Below is a small trained network, with its code and all its weights. Each question gives an input and a class and asks what happens when units are switched off, that is, made to give their printed mean instead of their output.

import numpy as np


def w(rows, s, z=0):
    codes = np.array(rows[::2]) - 128.0
    scale = np.full(codes.shape[1], s)
    scale[-1] = z or s
    return codes * scale


def f(y):
    return y / 2 * (1 + np.tanh(0.7978845608 * (y + 0.044715 * y**3)))


def log_softmax(a):
    a = a - a.max(-1, keepdims=True)
    return a - np.log(np.exp(a).sum(-1, keepdims=True))


def net(x, mask):
    res = np.array(x, float).reshape(1, 4) / 4 @ E
    y = f(res @ A[0][:, :-1].T + A[0][:, -1])
    res = res + np.where(mask, y, B[0][:, -1]) @ B[0][:, :-1]
    return log_softmax(res[-1] @ U[:, :-1].T + U[:, -1])


A, B = {}, {}
E = w([
[105,114,121,195,115,115,136,25,86,13,39,105],'x0',
[22,126,105,12,136,147,36,41,91,184,131,127],'x1',
[139,206,117,105,106,254,160,123,104,74,154,58],'x2',
[179,190,61,150,95,124,73,40,218,110,181,187],'x3',
],0.0099)
A[0] = w([
[173,139,118,151,125,116,160,221,196,65,134,146,134],'neuron 0',
[102,103,177,103,185,92,170,166,84,149,122,70,82],'neuron 1',
[132,117,144,126,147,122,110,159,141,157,198,112,248],'neuron 2',
[154,157,117,151,103,237,169,117,80,112,168,57,101],'neuron 3',
[115,48,136,197,183,1,124,143,159,202,73,232,83],'neuron 4',
[115,97,82,210,88,104,145,50,76,32,58,138,88],'neuron 5',
[161,178,131,81,140,176,141,254,193,192,159,176,103],'neuron 6',
[222,128,200,242,122,83,209,154,135,113,133,144,106],'neuron 7',
[189,236,18,175,88,130,104,70,219,158,150,227,113],'neuron 8',
[115,112,147,116,149,144,115,180,178,186,243,157,62],'neuron 9',
[187,190,119,137,88,95,80,27,180,81,172,184,79],'neuron 10',
[216,131,144,169,102,101,177,167,125,98,134,117,80],'neuron 11',
[155,140,120,166,67,115,149,198,148,95,134,123,92],'neuron 12',
[173,197,116,117,97,246,151,144,124,150,130,57,105],'neuron 13',
[58,105,85,10,128,129,41,43,66,176,143,114,78],'neuron 14',
[141,82,175,107,223,142,137,221,47,158,64,31,104],'neuron 15',
[79,107,173,154,90,95,137,171,26,130,63,65,110],'neuron 16',
],0.008,0.012)
B[0] = w([
[75,181,150,82,165,134,129,155,133,139,99,147,197],'neuron 0',
[158,109,47,86,95,154,98,162,176,126,133,119,175],'neuron 1',
[122,124,190,218,181,136,156,125,119,94,113,88,234],'neuron 2',
[133,108,95,153,67,75,184,47,112,89,184,200,191],'neuron 3',
[121,111,90,131,54,72,181,65,69,59,235,199,239],'neuron 4',
[147,122,188,172,48,122,56,70,135,119,90,26,226],'neuron 5',
[142,117,189,160,39,111,52,62,154,141,84,72,210],'neuron 6',
[83,186,138,97,159,136,139,146,110,147,81,158,230],'neuron 7',
[152,82,53,141,171,181,130,172,195,178,134,137,242],'neuron 8',
[202,136,147,81,11,111,81,93,92,115,93,51,179],'neuron 9',
[172,82,90,92,130,156,169,196,179,157,150,75,207],'neuron 10',
[102,187,147,39,134,125,121,127,103,183,104,154,178],'neuron 11',
[120,173,117,55,146,73,101,161,112,126,93,134,161],'neuron 12',
[130,119,93,140,75,65,157,126,71,75,208,191,194],'neuron 13',
[66,199,117,78,167,99,162,150,106,113,31,182,245],'neuron 14',
[158,75,67,113,150,180,117,166,188,180,145,128,226],'neuron 15',
[163,64,132,110,145,154,113,197,152,157,152,97,205],'neuron 16',
],0.011,0.013)
U = w([
[146,87,93,115,138,172,134,192,168,174,138,111,115],'0',
[78,210,136,86,144,125,136,150,116,151,58,158,109],'1',
[123,125,115,130,96,94,150,98,97,107,211,177,110],'2',
[145,130,172,140,87,119,85,91,128,141,76,37,99],'3',
[89,124,180,255,225,175,166,134,126,106,112,106,254],'4',
[173,161,161,118,223,171,27,115,71,129,189,146,47],'5',
],0.019,0.032)

Each question gives the input, the list of numbers given to net, and the class t.
The units are the neurons (one row each of A and B). Each row of codes is followed by its name. A weight is (code - 128) times the scale printed after its matrix; where a second scale follows, it is the last column's (A, B and U).
mask holds one flag per neuron, in row order. A switched-off neuron (its flag False) gives its mean, the last column of its row in B, instead of its output. The means were averaged over made-up inputs and are rounded, as every weight is.
A unit's drop is (log p(t) with every unit on - log p(t) with that unit switched off) / (log p(t) with every unit on - log p(t) with every unit switched off).
The circuit of an input: a set's keep is (log p(t) with only the set's units on - log p(t) with every unit switched off) / (log p(t) with every unit on - log p(t) with every unit switched off). Starting from the 12 units with the biggest drops (on a tie, the unit counted first), units are removed one at a time, each time the one whose removal leaves the highest keep (on an exact tie, the one counted first), for as long as the keep stays at least 0.8.
units of the circuit, in order: the units of the circuit, biggest drop first
k most important neurons: the k neurons with the biggest drops, biggest first
drop of u: that unit's drop, to one decimal
input [4,6,-4,-6], class 0: 4 most important neurons -> neuron 16; neuron 15; neuron 7; neuron 1
input [-1,5,-1,4], class 1: units of the circuit, in order -> neuron 14
input [-3,6,0,8], class 0: 2 most important neurons -> neuron 8; neuron 10
input [8,-8,0,1], class 1: 3 most important neurons -> neuron 7; neuron 11; neuron 0
input [0,-5,-1,-4], class 1: 3 most important neurons -> neuron 7; neuron 8; neuron 10
input [6,1,7,-6], class 2: 3 most important neurons -> neuron 3; neuron 13; neuron 8
input [7,2,-5,6], class 3: 4 most important neurons -> neuron 5; neuron 15; neuron 16; neuron 1
input [-7,8,3,0], class 1: 2 most important neurons -> neuron 14; neuron 5
input [-6,-6,6,-4], class 1: 2 most important neurons -> neuron 4; neuron 0
input [-6,3,-8,-7], class 2: 3 most important neurons -> neuron 4; neuron 8; neuron 10
input [-8,-5,7,-1], class 3: 2 most important neurons -> neuron 6; neuron 4
input [6,-4,1,6], class 0: 3 most important neurons -> neuron 8; neuron 10; neuron 6
input [-7,-7,-7,4], class 1: drop of neuron 11 -> 0.4
input [-6,5,7,5], class 2: units of the circuit, in order -> neuron 13
input [4,-2,3,-4], class 0: drop of neuron 2 -> 1.7
input [3,-3,-7,-3], class 2: drop of neuron 4 -> 4.0
